Here is a tiny trained network, its code and every weight. The questions are about switching its units off for an input and a class, where a switched-off unit gives its printed mean instead of its output.

import numpy as np


def w(rows, s, z=0):
    codes = np.array(rows[::2]) - 128.0
    scale = np.full(codes.shape[1], s)
    scale[-1] = z or s
    return codes * scale


def norm(h):
    return h / np.sqrt((h * h).mean(-1, keepdims=True) + 1e-5)


def f(y):
    return np.maximum(y, 0)


def log_softmax(a):
    a = a - a.max(-1, keepdims=True)
    return a - np.log(np.exp(a).sum(-1, keepdims=True))


def net(x, mask):
    res = np.array(x, float).reshape(1, 6) / 4 @ E
    u = 0
    for l in range(2):
        y = f(norm(res) @ A[l][:, :-1].T + A[l][:, -1])
        res = res + np.where(mask[u : u + 15], y, B[l][:, -1]) @ B[l][:, :-1]
        u += 15
    return log_softmax(norm(res)[-1] @ U[:, :-1].T + U[:, -1])


A, B = {}, {}
E = w([
[119,96,155,74,189,36,81,152,109,145],'x0',
[84,116,133,143,99,115,141,138,131,99],'x1',
[75,154,134,193,171,162,163,75,75,117],'x2',
[163,201,136,128,97,78,86,106,155,41],'x3',
[115,174,130,149,99,98,121,142,179,182],'x4',
[179,1,105,69,124,214,151,177,127,173],'x5',
],0.0021)
A[0] = w([
[130,231,101,166,152,121,154,43,135,58,51],'0.n1',
[110,165,132,115,171,47,60,188,116,53,66],'0.n2',
[39,111,110,172,222,138,159,97,54,139,36],'0.n3',
[93,179,116,119,173,35,66,141,138,188,49],'0.n4',
[26,100,98,221,187,131,165,92,66,165,49],'0.n5',
[149,253,114,158,164,157,117,58,144,63,27],'0.n6',
[16,83,129,187,169,143,148,100,37,154,29],'0.n7',
[60,111,103,187,152,105,129,131,86,142,4],'0.n8',
[116,157,86,200,39,197,178,144,185,171,61],'0.n9',
[183,34,135,43,168,152,121,157,85,172,99],'0.n10',
[46,251,157,203,134,53,117,87,133,80,86],'0.n11',
[124,219,101,157,108,93,73,123,124,6,81],'0.n12',
[122,109,121,162,156,156,199,100,108,81,22],'0.n13',
[105,201,175,114,128,23,93,137,189,147,60],'0.n14',
[91,183,113,134,173,50,80,84,67,79,116],'0.n15',
],0.0027)
B[0] = w([
[239,166,173,148,103,164,62,82,84,53,199],'0.n1',
[113,106,137,155,69,138,191,129,165,171,187],'0.n2',
[10,175,171,59,208,146,229,103,53,184,169],'0.n3',
[87,167,66,107,101,127,149,201,84,217,179],'0.n4',
[38,109,183,33,166,114,176,97,78,91,178],'0.n5',
[254,170,212,223,83,165,42,66,75,18,189],'0.n6',
[17,129,194,37,204,153,224,43,71,140,170],'0.n7',
[136,127,148,78,153,130,151,98,174,139,135],'0.n8',
[153,163,198,149,48,180,212,142,193,174,182],'0.n9',
[184,102,122,116,184,195,68,135,156,50,243],'0.n10',
[245,119,101,96,152,150,53,160,85,110,252],'0.n11',
[163,97,173,180,78,100,116,68,45,49,218],'0.n12',
[109,156,129,145,152,120,115,105,139,197,144],'0.n13',
[103,133,54,140,152,82,112,152,49,203,198],'0.n14',
[155,131,123,165,63,149,157,132,200,159,218],'0.n15',
],0.0032,0.003)
A[1] = w([
[172,88,100,157,75,121,92,126,145,128,135],'1.n1',
[140,70,59,98,153,159,84,192,166,141,51],'1.n2',
[105,94,133,145,109,72,163,110,154,83,36],'1.n3',
[110,134,124,160,92,159,157,128,235,151,17],'1.n4',
[123,142,133,151,93,157,163,119,229,150,47],'1.n5',
[104,173,51,124,126,50,106,178,127,205,28],'1.n6',
[111,165,35,130,135,46,89,156,133,180,23],'1.n7',
[92,107,124,107,110,65,116,122,141,52,68],'1.n8',
[158,63,83,113,178,161,103,137,177,118,15],'1.n9',
[15,140,161,106,209,143,173,118,118,114,90],'1.n10',
[132,76,188,83,109,187,175,115,135,64,199],'1.n11',
[150,83,114,115,184,158,100,148,178,110,39],'1.n12',
[161,24,90,93,94,80,122,175,100,107,137],'1.n13',
[90,39,89,2,134,147,191,202,114,184,254],'1.n14',
[150,69,116,128,164,159,85,139,163,111,10],'1.n15',
],0.0043,0.0027)
B[1] = w([
[73,118,163,122,176,152,171,107,111,138,172],'1.n1',
[192,161,87,58,216,189,121,150,73,67,177],'1.n2',
[76,43,110,153,141,97,122,65,178,124,129],'1.n3',
[228,22,231,233,45,168,233,197,220,187,141],'1.n4',
[169,34,181,166,89,129,154,203,140,195,143],'1.n5',
[35,161,10,134,126,101,70,240,126,238,157],'1.n6',
[42,173,30,178,60,86,88,241,95,225,153],'1.n7',
[48,68,147,177,131,94,162,40,162,111,134],'1.n8',
[202,141,43,72,202,123,55,187,161,2,164],'1.n9',
[50,126,153,45,186,184,197,80,153,205,168],'1.n10',
[96,124,113,115,140,44,119,161,158,194,211],'1.n11',
[222,94,19,54,181,198,59,197,175,34,160],'1.n12',
[54,103,94,144,155,137,139,105,215,145,181],'1.n13',
[180,200,150,147,103,111,100,92,94,62,254],'1.n14',
[168,71,4,63,222,170,22,206,209,23,154],'1.n15',
],0.0038,0.0065)
U = w([
[11,175,219,21,240,220,249,34,32,215,159],'0',
[225,74,15,14,245,216,35,219,208,13,142],'1',
[24,19,121,167,87,32,117,47,240,47,2],'2',
[49,221,16,166,72,27,22,245,75,247,131],'3',
[218,40,229,199,24,215,238,217,231,234,108],'4',
[248,230,227,244,42,94,37,19,18,3,211],'5',
],0.0068,0.0036)

Each question gives the input, the list of numbers given to net, and the class t.
The units are the neurons (one row each of A and B). Each row of codes is followed by its name. A weight is (code - 128) times the scale printed after its matrix; where a second scale follows, it is the last column's (A, B and U).
mask holds one flag per neuron, layer by layer. A switched-off neuron (its flag False) gives its mean, the last column of its row in B, instead of its output. The means were averaged over made-up inputs and are rounded, as every weight is.
A unit's drop is (log p(t) with every unit on - log p(t) with that unit switched off) / (log p(t) with every unit on - log p(t) with every unit switched off).
most important unit: the unit with the biggest drop
top k neurons: the k neurons with the biggest drops, biggest first
k most important neurons of layer l: the k neurons of layer l with the biggest drops, biggest first
drop of u: that unit's drop, to one decimal
input [-2,-3,-7,-2,7,2], class 4: most important unit => 0.n11
input [4,6,3,-5,6,-5], class 0: 3 most important neurons of layer 0 => [0.n7; 0.n5; 0.n3]
input [7,-8,0,-6,-2,-2], class 0: 3 most important neurons of layer 0 => [0.n3; 0.n11; 0.n4]
input [-4,-2,-6,-7,6,-5], class 4: top 2 neurons => [0.n9; 1.n4]
input [5,-5,3,2,-4,-1], class 5: top 2 neurons => [1.n10; 0.n15]
input [7,-2,3,4,4,-4], class 3: top 2 neurons => [0.n14; 0.n4]
input [4,6,-2,-5,2,-2], class 3: top 2 neurons => [0.n4; 1.n6]
input [-2,-2,3,-8,-7,5], class 0: 3 most important neurons of layer 0 => [0.n7; 0.n3; 0.n11]
input [-8,-6,-5,-8,-2,-8], class 4: top 2 neurons => [0.n9; 1.n14]
input [-6,-7,5,-5,0,6], class 0: top 2 neurons => [0.n11; 0.n15]
input [-5,-2,6,0,-8,7], class 0: top 2 neurons => [0.n11; 0.n7]
input [-8,-7,-8,5,-4,0], class 5: 3 most important neurons of layer 0 => [0.n15; 0.n2; 0.n12]
input [-5,5,-4,-5,8,-4], class 4: drop of 0.n9 => 0.3
input [-5,4,-8,-5,1,-5], class 4: most important unit => 0.n9
input [-2,0,-4,-2,1,0], class 4: drop of 0.n9 => 0.6
input [4,-8,0,-2,3,-4], class 3: drop of 0.n1 => 0.0
input [-2,-6,-6,8,3,0], class 5: drop of 0.n12 => 0.1
